Below are the code and all the weights of a small trained network. Each question names an input and a target symbol and asks about switching units off, where a switched-off unit gives its printed mean instead of its output.

import numpy as np


def w(rows, s, z=0):
    codes = np.array(rows[::2]) - 128.0
    scale = np.full(codes.shape[1], s)
    scale[-1] = z or s
    return codes * scale


def norm(h):
    return h / np.sqrt((h * h).mean(-1, keepdims=True) + 1e-5)


def f(y):
    return y / 2 * (1 + np.tanh(0.7978845608 * (y + 0.044715 * y**3)))


def softmax(a):
    e = np.exp(a - a.max(-1, keepdims=True))
    return e / e.sum(-1, keepdims=True)


def log_softmax(a):
    a = a - a.max(-1, keepdims=True)
    return a - np.log(np.exp(a).sum(-1, keepdims=True))


def net(x, mask):
    ids = ['ΓΔΞΦΨαβεζηθλμπτω'.index(c) for c in x.split()]
    T = len(ids)
    res = E[ids] + P[:T]
    u = 0
    for l in range(3):
        r = norm(res)
        for j in range(2):
            rows = slice(3 * j, 3 * j + 3)
            q, k, v = (r @ M[l][rows].T for M in (Q, K, V))
            z = softmax(np.where(np.tri(T) > 0, q @ k.T / 3**0.5, -1e9)) @ v
            o = O[l][rows]
            res = res + np.where(mask[u + j], z, o[:, -1]) @ o[:, :-1]
        u += 2
        y = f(norm(res) @ A[l][:, :-1].T + A[l][:, -1])
        res = res + np.where(mask[u : u + 4], y, B[l][:, -1]) @ B[l][:, :-1]
        u += 4
    return log_softmax(norm(res)[-1] @ U[:, :-1].T + U[:, -1])


Q, K, V, O, A, B = {}, {}, {}, {}, {}, {}
E = w([
[132,117,106,98,136,185,45],'Γ',
[186,161,125,109,45,207,104],'Δ',
[158,108,136,169,101,230,86],'Ξ',
[225,71,207,108,180,179,46],'Φ',
[254,172,110,78,170,181,108],'Ψ',
[58,139,145,112,155,104,95],'α',
[172,250,157,100,23,63,64],'β',
[159,165,242,98,144,136,211],'ε',
[124,215,136,133,101,92,94],'ζ',
[19,18,167,70,55,166,64],'η',
[122,131,117,101,225,107,181],'θ',
[169,88,167,34,96,146,145],'λ',
[113,71,199,155,78,83,123],'μ',
[188,119,92,194,99,110,181],'π',
[185,7,2,128,188,148,82],'τ',
[116,31,160,124,110,5,213],'ω',
],0.016)
P = w([
[181,159,198,126,197,50,46],'0',
[152,144,173,79,149,50,58],'1',
[153,146,170,81,153,84,83],'2',
[153,145,163,86,154,118,94],'3',
[144,142,159,90,153,142,112],'4',
[141,138,146,104,147,152,122],'5',
[128,136,146,99,142,172,134],'6',
[123,141,135,113,140,185,147],'7',
[117,132,135,115,147,201,161],'8',
[106,126,117,129,144,226,168],'9',
[120,137,114,121,136,226,178],'10',
[104,144,112,122,137,254,188],'11',
],0.0095)
Q[0] = w([
[114,97,151,180,143,123,127],'0.h1',
[132,153,100,115,140,125,149],'0.h1',
[98,109,128,92,90,135,152],'0.h1',
[150,162,105,132,2,102,125],'0.h2',
[124,185,25,127,149,57,116],'0.h2',
[89,215,110,69,168,179,58],'0.h2',
],0.017)
K[0] = w([
[87,145,116,136,108,86,133],'0.h1',
[136,160,120,112,170,142,126],'0.h1',
[112,109,151,115,103,154,145],'0.h1',
[140,189,125,155,8,114,116],'0.h2',
[128,189,47,162,157,35,95],'0.h2',
[92,216,145,82,178,151,39],'0.h2',
],0.017)
V[0] = w([
[19,136,161,200,74,214,146],'0.h1',
[125,117,176,85,180,115,84],'0.h1',
[149,154,130,203,176,226,157],'0.h1',
[145,182,151,159,22,101,90],'0.h2',
[50,254,23,48,166,163,102],'0.h2',
[109,122,54,179,77,85,180],'0.h2',
],0.0074)
O[0] = w([
[165,24,151,186,147,195,98,1],'0.h1',
[155,186,84,128,100,83,145,210],'0.h1',
[49,71,90,136,97,97,113,94],'0.h1',
[172,217,116,172,136,139,103,144],'0.h2',
[3,115,33,167,98,60,100,104],'0.h2',
[138,110,170,205,210,120,178,41],'0.h2',
],0.0071,0.0063)
A[0] = w([
[116,109,104,96,215,42,138,79],'0.n1',
[193,13,65,60,134,45,185,70],'0.n2',
[9,181,121,133,179,116,125,252],'0.n3',
[146,119,44,105,75,126,208,135],'0.n4',
],0.011,0.0028)
B[0] = w([
[104,59,249,113,136,90,35,172],'0.n1',
[96,244,20,89,78,35,235,210],'0.n2',
[200,189,211,94,157,255,139,254],'0.n3',
[153,179,149,179,249,210,120,220],'0.n4',
],0.0075,0.0047)
Q[1] = w([
[150,11,71,82,74,68,84],'1.h1',
[181,85,155,214,152,2,56],'1.h1',
[246,130,77,139,51,159,181],'1.h1',
[120,160,154,82,45,155,130],'1.h2',
[193,139,63,223,28,46,133],'1.h2',
[189,182,103,23,144,185,211],'1.h2',
],0.0071)
K[1] = w([
[111,166,197,211,94,69,99],'1.h1',
[167,153,145,113,94,16,1],'1.h1',
[58,160,169,113,156,203,131],'1.h1',
[78,103,155,196,143,133,170],'1.h2',
[164,139,162,29,177,141,119],'1.h2',
[88,176,110,173,153,218,204],'1.h2',
],0.0091)
V[1] = w([
[175,86,66,62,237,117,102],'1.h1',
[27,149,194,60,108,110,144],'1.h1',
[163,149,63,75,30,202,191],'1.h1',
[203,164,70,134,201,79,65],'1.h2',
[204,37,107,9,177,159,104],'1.h2',
[125,170,128,95,180,209,98],'1.h2',
],0.013)
O[1] = w([
[177,119,73,83,157,135,145,157],'1.h1',
[66,163,175,72,177,136,159,178],'1.h1',
[134,171,140,108,18,156,180,254],'1.h1',
[181,216,91,120,127,104,188,241],'1.h2',
[90,105,113,8,158,92,114,141],'1.h2',
[57,150,93,70,132,161,157,230],'1.h2',
],0.012,0.0092)
A[1] = w([
[131,54,119,70,42,14,172,253],'1.n1',
[54,230,118,104,86,133,18,164],'1.n2',
[119,205,29,174,187,255,38,221],'1.n3',
[50,62,154,162,100,76,208,76],'1.n4',
],0.0094,0.0021)
B[1] = w([
[134,73,136,215,17,75,90,168],'1.n1',
[44,78,206,183,95,2,109,254],'1.n2',
[51,239,158,154,192,78,251,212],'1.n3',
[93,84,151,138,211,106,153,119],'1.n4',
],0.0088,0.0076)
Q[2] = w([
[133,106,179,69,106,111,136],'2.h1',
[48,156,121,104,93,137,187],'2.h1',
[202,143,162,114,129,110,166],'2.h1',
[113,139,192,52,20,124,254],'2.h2',
[176,98,98,165,167,50,146],'2.h2',
[114,121,131,64,83,53,178],'2.h2',
],0.016)
K[2] = w([
[177,97,131,85,149,157,156],'2.h1',
[109,56,140,115,93,202,208],'2.h1',
[162,109,137,130,103,151,75],'2.h1',
[85,53,74,162,138,144,247],'2.h2',
[173,90,133,138,154,46,100],'2.h2',
[159,100,127,109,142,103,204],'2.h2',
],0.016)
V[2] = w([
[162,159,226,117,181,132,75],'2.h1',
[194,75,168,115,120,236,69],'2.h1',
[126,190,66,173,165,136,34],'2.h1',
[94,114,12,113,144,120,169],'2.h2',
[137,84,130,83,84,21,110],'2.h2',
[97,189,150,98,105,151,1],'2.h2',
],0.017)
O[2] = w([
[104,223,124,155,180,128,174,145],'2.h1',
[115,250,152,85,133,102,53,29],'2.h1',
[62,143,77,155,87,65,140,10],'2.h1',
[139,173,28,109,166,87,146,162],'2.h2',
[156,113,73,137,166,236,104,139],'2.h2',
[31,129,138,87,61,165,73,66],'2.h2',
],0.012,0.013)
A[2] = w([
[150,169,141,72,89,111,73,253],'2.n1',
[159,102,195,86,142,25,184,144],'2.n2',
[122,182,134,136,250,55,94,129],'2.n3',
[153,110,230,205,124,97,118,190],'2.n4',
],0.015,0.0029)
B[2] = w([
[65,175,138,181,125,47,64,180],'2.n1',
[103,85,216,110,63,31,113,254],'2.n2',
[118,24,116,191,147,89,96,181],'2.n3',
[160,116,154,167,133,247,64,170],'2.n4',
],0.012,0.0096)
U = w([
[23,75,117,101,185,117,173,129],'Γ',
[154,126,108,14,74,119,140,60],'Δ',
[223,99,136,172,194,149,169,136],'Ξ',
[178,105,182,191,109,70,164,157],'Φ',
[164,147,190,134,202,222,109,85],'Ψ',
[144,133,136,71,40,179,138,131],'α',
[86,167,126,219,74,179,186,114],'β',
[80,190,124,255,153,157,139,125],'ε',
[42,69,163,55,239,94,179,75],'ζ',
[164,123,114,220,78,66,107,187],'η',
[58,81,184,129,197,167,109,198],'θ',
[136,180,150,88,184,119,17,142],'λ',
[162,153,176,37,104,175,148,1],'μ',
[128,96,41,102,132,98,147,108],'π',
[148,164,38,96,167,100,150,123],'τ',
[125,48,116,110,100,163,57,192],'ω',
],0.0091,0.0057)

Each question gives the input, a string of symbols that net reads in full, and the target symbol t.
The units are the heads (3 rows each of Q, K, V and O) and the neurons (one row each of A and B). Each row of codes is followed by its name. A weight is (code - 128) times the scale printed after its matrix; where a second scale follows, it is the last column's (O, A, B and U).
mask holds one flag per unit, layer by layer, with each layer's heads first. A switched-off unit (its flag False) gives its mean, the last column of its rows in O or B, instead of its output. The means were averaged over made-up inputs and are rounded, as every weight is.
A unit's drop is (log p(t) with every unit on - log p(t) with that unit switched off) / (log p(t) with every unit on - log p(t) with every unit switched off).
The circuit of an input: a set's keep is (log p(t) with only the set's units on - log p(t) with every unit switched off) / (log p(t) with every unit on - log p(t) with every unit switched off). Starting from the 12 units with the biggest drops (on a tie, the unit counted first), units are removed one at a time, each time the one whose removal leaves the highest keep (on an exact tie, the one counted first), for as long as the keep stays at least 0.8.
units of the circuit, in order: the units of the circuit, biggest drop first
top k neurons in layer l: the k neurons of layer l with the biggest drops, biggest first
heads that matter: for each layer, one digit per head in row order, 1 if its drop is at least 0.15 and else 0, layers parted by /
input π θ ζ π Δ ε Γ ε π Δ, target Φ: units of the circuit, in order -> [2.h2, 0.h2]
input μ ζ μ Δ τ π τ ζ, target τ: units of the circuit, in order -> [2.h2]
input Γ α π Γ ε μ Δ β θ ζ π Γ, target Φ: heads that matter -> 00 / 00 / 01
input α π τ π Ξ μ τ, target τ: heads that matter -> 01 / 00 / 01
input ω Γ Ψ τ Ξ π Δ Δ ζ, target β: heads that matter -> 11 / 11 / 00
input λ ω Γ ε Ξ π θ Ξ η, target ω: units of the circuit, in order -> [0.h1, 1.n3, 0.n3, 1.h2]
input θ π α Δ π ζ β Δ Φ, target λ: units of the circuit, in order -> [0.h2, 2.h1, 2.n1]
input Γ ω ε, target Ξ: heads that matter -> 00 / 00 / 01
input τ Δ Γ Ξ, target α: heads that matter -> 11 / 11 / 01
input α α Γ τ π Ψ, target τ: units of the circuit, in order -> [0.h2, 2.h2]
input Ψ θ ω π Ξ η π ε ω ω β, target Ξ: units of the circuit, in order -> [2.h2, 2.h1]
input ε θ θ θ, target ζ: top 3 neurons in layer 0 -> [0.n1, 0.n2, 0.n3]
input π ζ β π ω Δ, target Ξ: heads that matter -> 01 / 00 / 01
input ε Γ β α ω, target Ξ: units of the circuit, in order -> [2.h2]
input Ξ α μ ζ Γ Γ, target Γ: units of the circuit, in order -> [1.h1, 2.h1, 0.h2]
input Γ μ Γ, target λ: top 2 neurons in layer 1 -> [1.n2, 1.n3]
input η ε ω θ α, target Ψ: units of the circuit, in order -> [0.n1, 2.h2, 0.n2]
input Γ α ζ α β β Γ Ξ Δ Ψ η μ, target λ: heads that matter -> 11 / 00 / 10
input Γ Δ μ μ β, target λ: heads that matter -> 01 / 00 / 11
input ε η ω Δ Δ π β Δ λ ω Γ, target Ξ: heads that matter -> 01 / 00 / 11
input ω π ζ, target ε: heads that matter -> 01 / 11 / 11
input π π Δ, target η: units of the circuit, in order -> [1.h1, 0.h2]
input τ η ω μ, target Ψ: heads that matter -> 01 / 00 / 01
input Γ Γ ω α Ξ Γ λ Ψ Γ π π Γ, target Φ: top neuron in layer 2 -> [2.n2]
input π π ζ θ λ τ Γ, target τ: heads that matter -> 00 / 00 / 01
input ω θ ε ε Γ Ξ ζ, target β: heads that matter -> 11 / 00 / 00
input θ π Δ ω ε π Δ, target Φ: top neuron in layer 0 -> [0.n1]
input π ζ Φ α τ Ψ μ Ξ α η π α, target Φ: heads that matter -> 01 / 10 / 01
